Below are the code and all the weights of a small trained network. Each question names an input and a class and asks about switching units off, where a switched-off unit gives its printed mean instead of its output.

import numpy as np


def w(rows, s, z=0):
    codes = np.array(rows[::2]) - 128.0
    scale = np.full(codes.shape[1], s)
    scale[-1] = z or s
    return codes * scale


def norm(h):
    return h / np.sqrt((h * h).mean(-1, keepdims=True) + 1e-5)


def f(y):
    return np.maximum(y, 0)


def log_softmax(a):
    a = a - a.max(-1, keepdims=True)
    return a - np.log(np.exp(a).sum(-1, keepdims=True))


def net(x, mask):
    res = np.array(x, float).reshape(1, 4) / 4 @ E
    u = 0
    for l in range(4):
        y = f(norm(res) @ A[l][:, :-1].T + A[l][:, -1])
        res = res + np.where(mask[u : u + 6], y, B[l][:, -1]) @ B[l][:, :-1]
        u += 6
    return log_softmax(norm(res)[-1] @ U[:, :-1].T + U[:, -1])


A, B = {}, {}
E = w([
[39,23,119,228,234,149],'x0',
[177,214,27,164,197,253],'x1',
[145,152,88,176,98,71],'x2',
[217,146,183,106,233,66],'x3',
],0.0061)
A[0] = w([
[56,91,105,117,84,135,140],'L0N0',
[109,90,115,106,72,185,3],'L0N1',
[144,63,213,49,101,254,113],'L0N2',
[58,133,205,71,148,238,95],'L0N3',
[151,135,56,241,58,66,138],'L0N4',
[143,103,149,124,141,92,102],'L0N5',
],0.0086,0.0045)
B[0] = w([
[97,132,190,111,171,53,233],'L0N0',
[25,209,90,122,106,89,158],'L0N1',
[219,128,71,125,101,26,234],'L0N2',
[250,71,32,199,214,107,211],'L0N3',
[255,99,86,152,195,68,253],'L0N4',
[21,54,94,75,155,150,176],'L0N5',
],0.0072,0.0039)
A[1] = w([
[89,133,107,143,106,125,112],'L1N0',
[146,173,114,99,70,119,145],'L1N1',
[113,76,23,181,7,147,253],'L1N2',
[119,157,105,94,137,190,28],'L1N3',
[96,102,122,127,96,112,157],'L1N4',
[182,100,112,201,107,184,126],'L1N5',
],0.011,0.0026)
B[1] = w([
[114,205,138,132,254,145,143],'L1N0',
[209,100,240,130,139,219,230],'L1N1',
[150,124,182,72,217,127,254],'L1N2',
[74,150,51,132,29,99,157],'L1N3',
[146,132,93,165,125,84,175],'L1N4',
[152,124,86,184,134,157,217],'L1N5',
],0.0096,0.0048)
A[2] = w([
[124,162,163,216,135,190,129],'L2N0',
[134,2,90,212,86,141,251],'L2N1',
[65,98,176,90,72,111,69],'L2N2',
[173,116,55,99,80,123,54],'L2N3',
[111,141,135,137,212,84,101],'L2N4',
[182,208,97,161,201,204,91],'L2N5',
],0.0096,0.0027)
B[2] = w([
[62,118,153,116,30,105,162],'L2N0',
[254,170,221,155,33,135,204],'L2N1',
[40,85,72,116,49,63,144],'L2N2',
[215,84,146,201,149,207,148],'L2N3',
[104,184,157,71,97,174,211],'L2N4',
[37,79,116,61,96,95,255],'L2N5',
],0.0076,0.0084)
A[3] = w([
[135,137,109,147,170,94,227],'L3N0',
[83,112,190,251,158,157,112],'L3N1',
[125,187,45,125,124,201,86],'L3N2',
[125,231,176,139,128,91,186],'L3N3',
[176,73,115,103,172,27,251],'L3N4',
[88,194,161,91,181,116,67],'L3N5',
],0.013,0.0022)
B[3] = w([
[216,79,92,111,178,132,154],'L3N0',
[202,179,199,5,87,131,157],'L3N1',
[86,119,154,171,128,1,164],'L3N2',
[59,88,132,100,143,186,167],'L3N3',
[107,166,52,171,144,156,247],'L3N4',
[22,195,139,123,193,167,154],'L3N5',
],0.011,0.013)
U = w([
[234,151,195,64,104,142,166],'0',
[224,117,65,158,203,91,182],'1',
[84,98,99,146,100,4,155],'2',
[73,166,115,77,225,142,140],'3',
[140,97,90,161,93,225,205],'4',
[118,67,145,161,118,159,2],'5',
[112,83,146,175,104,179,4],'6',
],0.016,0.0077)

Each question gives the input, the list of numbers given to net, and the class t.
The units are the neurons (one row each of A and B). Each row of codes is followed by its name. A weight is (code - 128) times the scale printed after its matrix; where a second scale follows, it is the last column's (A, B and U).
mask holds one flag per neuron, layer by layer. A switched-off neuron (its flag False) gives its mean, the last column of its row in B, instead of its output. The means were averaged over made-up inputs and are rounded, as every weight is.
A unit's drop is (log p(t) with every unit on - log p(t) with that unit switched off) / (log p(t) with every unit on - log p(t) with every unit switched off).
The circuit of an input: a set's keep is (log p(t) with only the set's units on - log p(t) with every unit switched off) / (log p(t) with every unit on - log p(t) with every unit switched off). Starting from the 12 units with the biggest drops (on a tie, the unit counted first), units are removed one at a time, each time the one whose removal leaves the highest keep (on an exact tie, the one counted first), for as long as the keep stays at least 0.8.
circuit, biggest first: the units of the circuit, biggest drop first
most important unit: the unit with the biggest drop
top k neurons: the k neurons with the biggest drops, biggest first
top k neurons in layer l: the k neurons of layer l with the biggest drops, biggest first
drop when u is switched off: that unit's drop, to one decimal
input [5,5,1,-8], class 3: circuit, biggest first => (L1N2)
input [8,-1,-3,8], class 0: circuit, biggest first => (L3N1; L1N2)
input [5,3,3,5], class 0: top 2 neurons => (L0N2; L1N2)
input [4,2,3,2], class 0: top 2 neurons in layer 1 => (L1N2; L1N5)
input [-5,-7,-2,-8], class 3: top 4 neurons in layer 1 => (L1N2; L1N0; L1N3; L1N5)
input [-1,-2,-7,-6], class 1: top 2 neurons => (L0N3; L0N2)
input [-4,-5,-7,7], class 1: circuit, biggest first => (L0N2; L3N4)
input [6,-6,2,6], class 0: top 2 neurons in layer 3 => (L3N1; L3N2)
input [-1,-7,-5,8], class 3: top 3 neurons in layer 3 => (L3N2; L3N4; L3N5)
input [-2,8,4,-8], class 2: top 2 neurons in layer 1 => (L1N5; L1N3)
input [6,1,-8,6], class 1: top 3 neurons => (L0N3; L1N1; L0N2)
input [-7,-5,-6,8], class 3: top 2 neurons => (L2N1; L3N4)
input [1,5,4,5], class 2: top 4 neurons => (L1N2; L0N0; L1N5; L0N2)
input [5,-2,-8,3], class 1: circuit, biggest first => (L0N3)
input [-4,3,1,5], class 3: top 2 neurons => (L2N1; L1N5)
input [-7,8,3,-6], class 2: top 3 neurons => (L3N2; L1N3; L2N1)
input [-1,8,-6,-1], class 2: top 3 neurons => (L3N2; L2N5; L0N4)
input [7,3,7,2], class 0: top 2 neurons => (L3N1; L0N2)
input [1,7,5,0], class 2: top 4 neurons => (L3N2; L2N5; L0N2; L0N3)
input [4,2,-5,0], class 1: most important unit => L0N3
input [8,1,6,7], class 0: top 2 neurons => (L3N1; L1N2)
input [-6,-8,-7,5], class 2: top 2 neurons => (L2N2; L2N1)
input [4,3,-7,-8], class 3: top 3 neurons => (L1N2; L0N1; L0N4)
input [-4,-6,-7,1], class 1: top 2 neurons => (L0N2; L3N4)
input [-1,5,-4,2], class 2: top 3 neurons => (L3N2; L0N4; L2N5)
input [-3,2,7,8], class 3: top 2 neurons in layer 0 => (L0N3; L0N2)
input [-2,8,-7,-3], class 2: circuit, biggest first => (L3N2)
input [6,-2,-3,-8], class 3: drop when L0N1 is switched off => 0.5
input [8,-3,5,-4], class 0: drop when L3N1 is switched off => 0.6
